Below are the code and all the weights of a small trained network. Each question names an input and a target symbol and asks about switching units off, where a switched-off unit gives its printed mean instead of its output.

import numpy as np


def w(rows, s, z=0):
    codes = np.array(rows[::2]) - 128.0
    scale = np.full(codes.shape[1], s)
    scale[-1] = z or s
    return codes * scale


def f(y):
    return np.maximum(y, 0)


def softmax(a):
    e = np.exp(a - a.max(-1, keepdims=True))
    return e / e.sum(-1, keepdims=True)


def log_softmax(a):
    a = a - a.max(-1, keepdims=True)
    return a - np.log(np.exp(a).sum(-1, keepdims=True))


def net(x, mask):
    ids = ['αβγδεζθλπστφψω'.index(c) for c in x.split()]
    T = len(ids)
    res = E[ids] + P[:T]
    u = 0
    for l in range(2):
        q, k, v = (res @ M[l].T for M in (Q, K, V))
        z = softmax(np.where(np.tri(T) > 0, q @ k.T / 3**0.5, -1e9)) @ v
        res = res + np.where(mask[u], z, O[l][:, -1]) @ O[l][:, :-1]
        u += 1
        y = f(res @ A[l][:, :-1].T + A[l][:, -1])
        res = res + np.where(mask[u : u + 8], y, B[l][:, -1]) @ B[l][:, :-1]
        u += 8
    return log_softmax(res[-1] @ U[:, :-1].T + U[:, -1])


Q, K, V, O, A, B = {}, {}, {}, {}, {}, {}
E = w([
[43,11,57,138,99,139,213],'α',
[146,66,150,86,168,70,213],'β',
[161,131,196,195,178,153,146],'γ',
[136,152,149,122,106,156,88],'δ',
[116,112,195,149,142,118,158],'ε',
[239,86,153,126,99,147,70],'ζ',
[141,156,123,94,67,187,127],'θ',
[123,5,105,163,162,123,208],'λ',
[64,72,118,125,64,141,161],'π',
[133,96,119,178,77,77,101],'σ',
[116,127,202,89,95,132,133],'τ',
[132,109,192,76,109,100,139],'φ',
[204,95,132,117,90,199,110],'ψ',
[237,129,141,190,120,92,43],'ω',
],0.018)
P = w([
[137,89,235,75,104,148,131],'0',
[254,105,26,182,107,121,160],'1',
[248,129,61,171,109,120,156],'2',
[253,126,78,156,89,121,165],'3',
[129,182,139,142,116,120,146],'4',
[158,167,139,130,115,120,147],'5',
[165,164,153,119,113,127,152],'6',
[210,145,93,125,106,109,152],'7',
[207,124,108,119,73,129,150],'8',
[205,118,109,141,85,125,170],'9',
],0.0079)
Q[0] = w([
[34,129,125,98,227,171,14],'0.h1',
[127,29,253,116,46,116,122],'0.h1',
[88,123,111,47,219,98,48],'0.h1',
],0.0065)
K[0] = w([
[226,157,2,153,135,79,187],'0.h1',
[121,107,64,145,207,233,124],'0.h1',
[68,193,122,149,108,61,169],'0.h1',
],0.0075)
V[0] = w([
[95,115,22,68,91,164,149],'0.h1',
[240,4,87,88,160,153,188],'0.h1',
[77,72,119,254,71,42,159],'0.h1',
],0.007)
O[0] = w([
[102,223,6,96,155,128,123,67],'0.h1',
[204,107,114,73,178,132,106,254],'0.h1',
[106,17,80,209,147,110,154,132],'0.h1',
],0.013,0.006)
A[0] = w([
[134,75,73,125,181,61,148,93],'0.n1',
[236,112,127,31,113,131,86,225],'0.n2',
[167,159,138,76,198,186,128,252],'0.n3',
[158,51,81,111,87,169,163,228],'0.n4',
[216,228,149,161,122,240,184,136],'0.n5',
[205,98,153,156,179,114,83,155],'0.n6',
[165,102,155,113,138,253,197,225],'0.n7',
[206,102,42,181,164,224,125,100],'0.n8',
],0.0066,0.003)
B[0] = w([
[202,147,200,138,65,91,135,160],'0.n1',
[45,165,133,77,55,113,181,247],'0.n2',
[103,113,64,98,136,103,168,179],'0.n3',
[149,164,71,191,175,95,98,200],'0.n4',
[2,76,78,228,89,193,73,169],'0.n5',
[40,32,64,28,119,174,118,210],'0.n6',
[40,145,99,129,187,97,78,200],'0.n7',
[66,228,205,45,147,132,126,174],'0.n8',
],0.0064,0.015)
Q[1] = w([
[102,39,85,113,84,12,177],'1.h1',
[64,156,97,133,49,42,46],'1.h1',
[3,13,45,126,84,86,186],'1.h1',
],0.0031)
K[1] = w([
[61,69,125,130,133,106,146],'1.h1',
[141,63,145,103,225,139,144],'1.h1',
[125,86,253,83,73,52,71],'1.h1',
],0.006)
V[1] = w([
[103,32,61,193,224,133,187],'1.h1',
[51,190,177,167,228,145,141],'1.h1',
[120,107,193,72,254,41,213],'1.h1',
],0.0074)
O[1] = w([
[80,163,221,141,246,74,144,145],'1.h1',
[21,2,27,161,78,124,199,36],'1.h1',
[183,68,128,185,178,171,187,255],'1.h1',
],0.0089,0.0076)
A[1] = w([
[166,174,143,135,186,183,145,152],'1.n1',
[163,124,151,122,69,63,219,126],'1.n2',
[142,159,71,28,126,173,106,96],'1.n3',
[149,129,175,118,128,254,129,93],'1.n4',
[79,133,125,224,96,83,108,199],'1.n5',
[46,109,128,158,89,54,194,253],'1.n6',
[156,68,45,152,152,66,81,139],'1.n7',
[151,185,175,111,129,206,124,209],'1.n8',
],0.0076,0.0037)
B[1] = w([
[144,219,68,169,40,185,158,198],'1.n1',
[106,149,169,253,124,199,157,188],'1.n2',
[134,121,162,120,179,118,166,254],'1.n3',
[132,117,185,81,96,182,179,185],'1.n4',
[164,157,159,190,132,95,82,156],'1.n5',
[82,167,99,162,140,86,105,204],'1.n6',
[140,142,94,125,178,192,36,160],'1.n7',
[138,147,127,113,36,46,125,197],'1.n8',
],0.0076,0.0084)
U = w([
[136,197,12,124,209,39,92,189],'α',
[146,140,123,136,141,101,255,187],'β',
[23,94,204,164,178,204,68,122],'γ',
[92,88,102,183,37,107,127,129],'δ',
[53,55,183,159,145,109,108,100],'ε',
[118,75,94,4,149,55,146,83],'ζ',
[64,237,95,180,68,111,151,155],'θ',
[138,131,36,74,254,99,111,143],'λ',
[100,220,165,137,192,50,52,98],'π',
[209,204,206,161,117,87,24,177],'σ',
[140,61,112,169,49,159,164,75],'τ',
[201,133,156,146,112,241,177,2],'φ',
[44,173,47,63,145,106,172,86],'ψ',
[197,109,168,78,122,89,36,203],'ω',
],0.0052,0.0053)

Each question gives the input, a string of symbols that net reads in full, and the target symbol t.
The units are the heads (3 rows each of Q, K, V and O) and the neurons (one row each of A and B). Each row of codes is followed by its name. A weight is (code - 128) times the scale printed after its matrix; where a second scale follows, it is the last column's (O, A, B and U).
mask holds one flag per unit, layer by layer, with each layer's heads first. A switched-off unit (its flag False) gives its mean, the last column of its rows in O or B, instead of its output. The means were averaged over made-up inputs and are rounded, as every weight is.
A unit's drop is (log p(t) with every unit on - log p(t) with that unit switched off) / (log p(t) with every unit on - log p(t) with every unit switched off).
The circuit of an input: a set's keep is (log p(t) with only the set's units on - log p(t) with every unit switched off) / (log p(t) with every unit on - log p(t) with every unit switched off). Starting from the 12 units with the biggest drops (on a tie, the unit counted first), units are removed one at a time, each time the one whose removal leaves the highest keep (on an exact tie, the one counted first), for as long as the keep stays at least 0.8.
circuit, biggest first: the units of the circuit, biggest drop first
k most important neurons: the k neurons with the biggest drops, biggest first
k most important neurons of layer l: the k neurons of layer l with the biggest drops, biggest first
input ψ θ φ, target ζ: 2 most important neurons of layer 1 : (1.n3 1.n1)
input ψ θ δ ω τ δ σ θ, target θ: 2 most important neurons : (0.n6 0.n5)
input β θ φ ω δ ψ, target φ: 2 most important neurons : (0.n5 1.n4)
input γ β ε ε, target ε: circuit, biggest first : (0.h1 0.n7 1.h1)
input α α π δ, target α: circuit, biggest first : (0.h1)
input ε α β π λ, target λ: 2 most important neurons : (0.n2 0.n4)
input τ ω θ ε θ τ, target θ: 3 most important neurons : (0.n6 0.n5 1.n6)
input φ τ θ ζ, target τ: 2 most important neurons : (0.n5 0.n2)
input ω ω σ φ δ, target σ: circuit, biggest first : (1.h1 0.h1 0.n6)
input σ ω ω ψ, target π: circuit, biggest first : (1.h1 0.h1)
input β λ τ, target φ: 3 most important neurons of layer 1 : (1.n1 1.n4 1.n6)
input γ β ω ψ, target γ: circuit, biggest first : (0.h1 0.n7 0.n5 0.n6)
input ψ ε γ τ, target ψ: 4 most important neurons : (0.n5 0.n2 0.n7 0.n1)
input λ β φ, target β: 4 most important neurons : (0.n1 0.n2 0.n8 0.n5)
input ω ω π, target σ: circuit, biggest first : (1.h1 0.n6 0.h1 0.n8)
input α π τ φ ω α ε π, target α: 2 most important neurons : (0.n4 0.n2)
input σ τ τ, target σ: 3 most important neurons : (0.n8 0.n7 0.n5)
input γ ψ ζ β γ, target γ: 2 most important neurons : (0.n5 0.n7)
input ω α φ δ ω σ ε, target σ: 2 most important neurons : (0.n6 0.n8)
input σ δ λ, target π: circuit, biggest first : (1.h1 0.h1 0.n8)
input σ σ δ, target π: circuit, biggest first : (1.h1 0.h1)
